Here is a tiny trained network, its code and every weight. The questions are about switching its units off for an input and a class, where a switched-off unit gives its printed mean instead of its output.

import numpy as np


def w(rows, s, z=0):
    codes = np.array(rows[::2]) - 128.0
    scale = np.full(codes.shape[1], s)
    scale[-1] = z or s
    return codes * scale


def f(y):
    return y / 2 * (1 + np.tanh(0.7978845608 * (y + 0.044715 * y**3)))


def log_softmax(a):
    a = a - a.max(-1, keepdims=True)
    return a - np.log(np.exp(a).sum(-1, keepdims=True))


def net(x, mask):
    res = np.array(x, float).reshape(1, 6) / 4 @ E
    y = f(res @ A[0][:, :-1].T + A[0][:, -1])
    res = res + np.where(mask, y, B[0][:, -1]) @ B[0][:, :-1]
    return log_softmax(res[-1] @ U[:, :-1].T + U[:, -1])


A, B = {}, {}
E = w([
[128,126,123,130,126,128,130,130,125,129,128,129],'x0',
[138,161,105,61,187,166,139,252,177,146,191,83],'x1',
[126,130,129,128,128,129,126,127,129,127,129,125],'x2',
[121,165,186,254,156,165,60,207,184,50,146,206],'x3',
[70,111,24,49,81,128,178,125,206,46,75,177],'x4',
[65,70,141,85,216,83,192,113,34,67,223,186],'x5',
],0.0098)
A[0] = w([
[158,157,124,137,114,123,128,164,157,157,54,77,87],'n0',
[139,120,130,124,90,127,101,122,170,177,120,125,47],'n1',
[125,127,146,186,76,130,131,41,121,148,67,154,35],'n2',
[108,141,52,51,91,134,119,131,217,65,87,177,39],'n3',
[108,124,58,72,93,145,157,121,207,48,86,135,76],'n4',
[143,157,103,144,61,158,110,137,246,214,43,76,19],'n5',
[176,112,123,161,91,133,103,135,181,181,71,119,45],'n6',
[145,134,119,48,177,151,137,237,177,174,146,79,34],'n7',
[149,143,194,174,158,125,100,133,63,251,154,53,57],'n8',
[107,119,103,128,102,124,149,107,132,103,112,147,56],'n9',
[131,127,131,83,169,117,140,123,69,72,177,155,18],'n10',
[127,129,136,71,109,133,112,207,134,156,169,98,44],'n11',
[144,130,92,45,66,109,159,60,95,217,130,61,129],'n12',
[93,115,127,72,185,141,154,111,62,70,173,180,2],'n13',
[128,110,153,147,167,138,114,130,116,184,111,112,81],'n14',
[132,136,112,58,126,114,141,118,132,207,94,91,73],'n15',
[129,113,139,90,148,114,112,115,116,107,140,138,49],'n16',
[125,139,90,90,131,141,148,219,171,173,168,92,21],'n17',
[109,132,120,117,154,121,146,132,62,108,161,155,35],'n18',
[128,132,132,251,151,126,100,193,185,35,107,168,61],'n19',
[145,134,142,183,135,153,148,126,84,157,161,90,60],'n20',
[124,123,128,147,106,109,164,3,88,105,102,151,35],'n21',
[121,121,86,72,100,104,129,115,160,81,95,148,60],'n22',
[131,133,132,67,148,135,127,121,113,136,114,80,116],'n23',
[120,145,166,188,115,130,113,202,197,101,133,178,82],'n24',
[166,143,184,160,133,122,94,120,97,235,175,102,108],'n25',
[124,112,67,39,134,128,128,67,85,227,97,78,73],'n26',
[137,131,119,173,95,135,95,32,103,132,76,149,27],'n27',
[144,145,113,85,167,110,152,189,153,162,141,114,28],'n28',
],0.012,0.0037)
B[0] = w([
[118,117,146,114,136,75,139,123,120,138,178,120,188],'n0',
[138,133,127,101,122,93,140,118,115,118,156,144,159],'n1',
[121,130,132,106,122,114,17,134,132,130,101,120,192],'n2',
[129,130,130,127,135,125,193,134,128,132,31,121,222],'n3',
[137,128,138,135,135,118,196,118,120,128,40,123,219],'n4',
[128,117,110,90,128,33,174,132,136,128,226,136,244],'n5',
[116,121,141,110,152,86,153,130,117,119,192,118,189],'n6',
[137,118,104,119,128,113,6,127,121,132,100,138,229],'n7',
[134,129,130,114,129,118,199,132,124,131,25,127,240],'n8',
[136,129,143,129,142,119,118,125,126,140,91,118,152],'n9',
[129,100,99,114,117,86,153,110,120,141,194,111,192],'n10',
[126,126,148,130,123,102,58,111,129,107,98,143,181],'n11',
[121,142,133,186,118,209,143,128,120,122,179,130,251],'n12',
[133,133,137,106,123,54,160,131,135,136,201,128,214],'n13',
[128,133,119,127,127,124,153,131,126,135,98,120,158],'n14',
[115,138,133,140,121,196,133,119,134,119,156,134,198],'n15',
[120,132,138,120,145,112,149,147,140,114,144,154,144],'n16',
[122,129,148,119,131,125,29,126,135,130,105,111,202],'n17',
[127,145,146,104,132,78,145,132,144,121,168,125,176],'n18',
[141,142,122,161,122,246,132,139,120,144,178,118,240],'n19',
[116,132,115,114,112,124,171,126,149,123,87,133,169],'n20',
[125,128,118,105,134,119,15,138,139,126,114,121,197],'n21',
[123,124,119,128,116,129,164,133,121,132,65,128,179],'n22',
[123,132,120,155,136,154,120,149,128,115,154,130,169],'n23',
[114,131,138,168,115,199,132,104,121,111,157,148,212],'n24',
[121,119,114,134,132,122,193,124,134,118,51,125,217],'n25',
[145,134,139,163,129,215,151,134,129,129,168,144,237],'n26',
[138,119,120,124,142,111,27,131,136,128,105,137,187],'n27',
[123,127,123,119,125,120,53,127,135,139,116,120,179],'n28',
],0.023,0.019)
U = w([
[163,180,169,208,102,254,183,106,111,102,189,161,251],'0',
[155,143,140,117,134,123,244,106,127,117,13,116,111],'1',
[143,124,150,72,138,46,204,98,131,116,239,136,119],'2',
[151,137,140,107,133,130,23,100,147,110,91,132,8],'3',
],0.0073,0.0013)

Each question gives the input, the list of numbers given to net, and the class t.
The units are the neurons (one row each of A and B). Each row of codes is followed by its name. A weight is (code - 128) times the scale printed after its matrix; where a second scale follows, it is the last column's (A, B and U).
mask holds one flag per neuron, in row order. A switched-off neuron (its flag False) gives its mean, the last column of its row in B, instead of its output. The means were averaged over made-up inputs and are rounded, as every weight is.
A unit's drop is (log p(t) with every unit on - log p(t) with that unit switched off) / (log p(t) with every unit on - log p(t) with every unit switched off).
The circuit of an input: a set's keep is (log p(t) with only the set's units on - log p(t) with every unit switched off) / (log p(t) with every unit on - log p(t) with every unit switched off). Starting from the 12 units with the biggest drops (on a tie, the unit counted first), units are removed one at a time, each time the one whose removal leaves the highest keep (on an exact tie, the one counted first), for as long as the keep stays at least 0.8.
units of the circuit, in order: the units of the circuit, biggest drop first
top k neurons: the k neurons with the biggest drops, biggest first
drop of u: that unit's drop, to one decimal
input [5,-3,1,-6,0,6], class 0: units of the circuit, in order	n12
input [5,-2,1,2,8,-8], class 1: top 3 neurons	n3, n4, n22
input [-1,8,-4,-2,2,7], class 3: top 4 neurons	n7, n5, n17, n28
input [-6,1,-8,3,-3,4], class 2: top 2 neurons	n12, n26
input [-8,-8,-3,2,0,-8], class 2: top 4 neurons	n5, n6, n7, n0
input [6,-3,7,-5,4,0], class 0: top 2 neurons	n12, n26
input [3,3,0,-8,-1,-7], class 0: top 2 neurons	n12, n26
input [-3,6,1,-8,3,-7], class 0: top 3 neurons	n12, n26, n15
input [1,8,0,5,7,-2], class 3: top 4 neurons	n7, n17, n8, n25
input [1,2,-8,-5,-7,-4], class 1: top 2 neurons	n8, n25
input [0,-7,5,5,4,-3], class 3: top 2 neurons	n2, n27
input [-5,0,8,-4,6,-7], class 2: top 2 neurons	n5, n8
input [7,1,-7,1,-5,6], class 2: top 2 neurons	n13, n3
input [-8,-7,-6,1,-6,8], class 2: units of the circuit, in order	n13
input [2,0,7,5,6,-6], class 1: top 3 neurons	n3, n4, n12
input [-7,2,0,-2,6,5], class 1: drop of n8	0.0
input [-2,7,-1,-6,3,-7], class 2: drop of n1	0.1
input [1,-1,-3,-7,7,-2], class 0: drop of n8	1.3
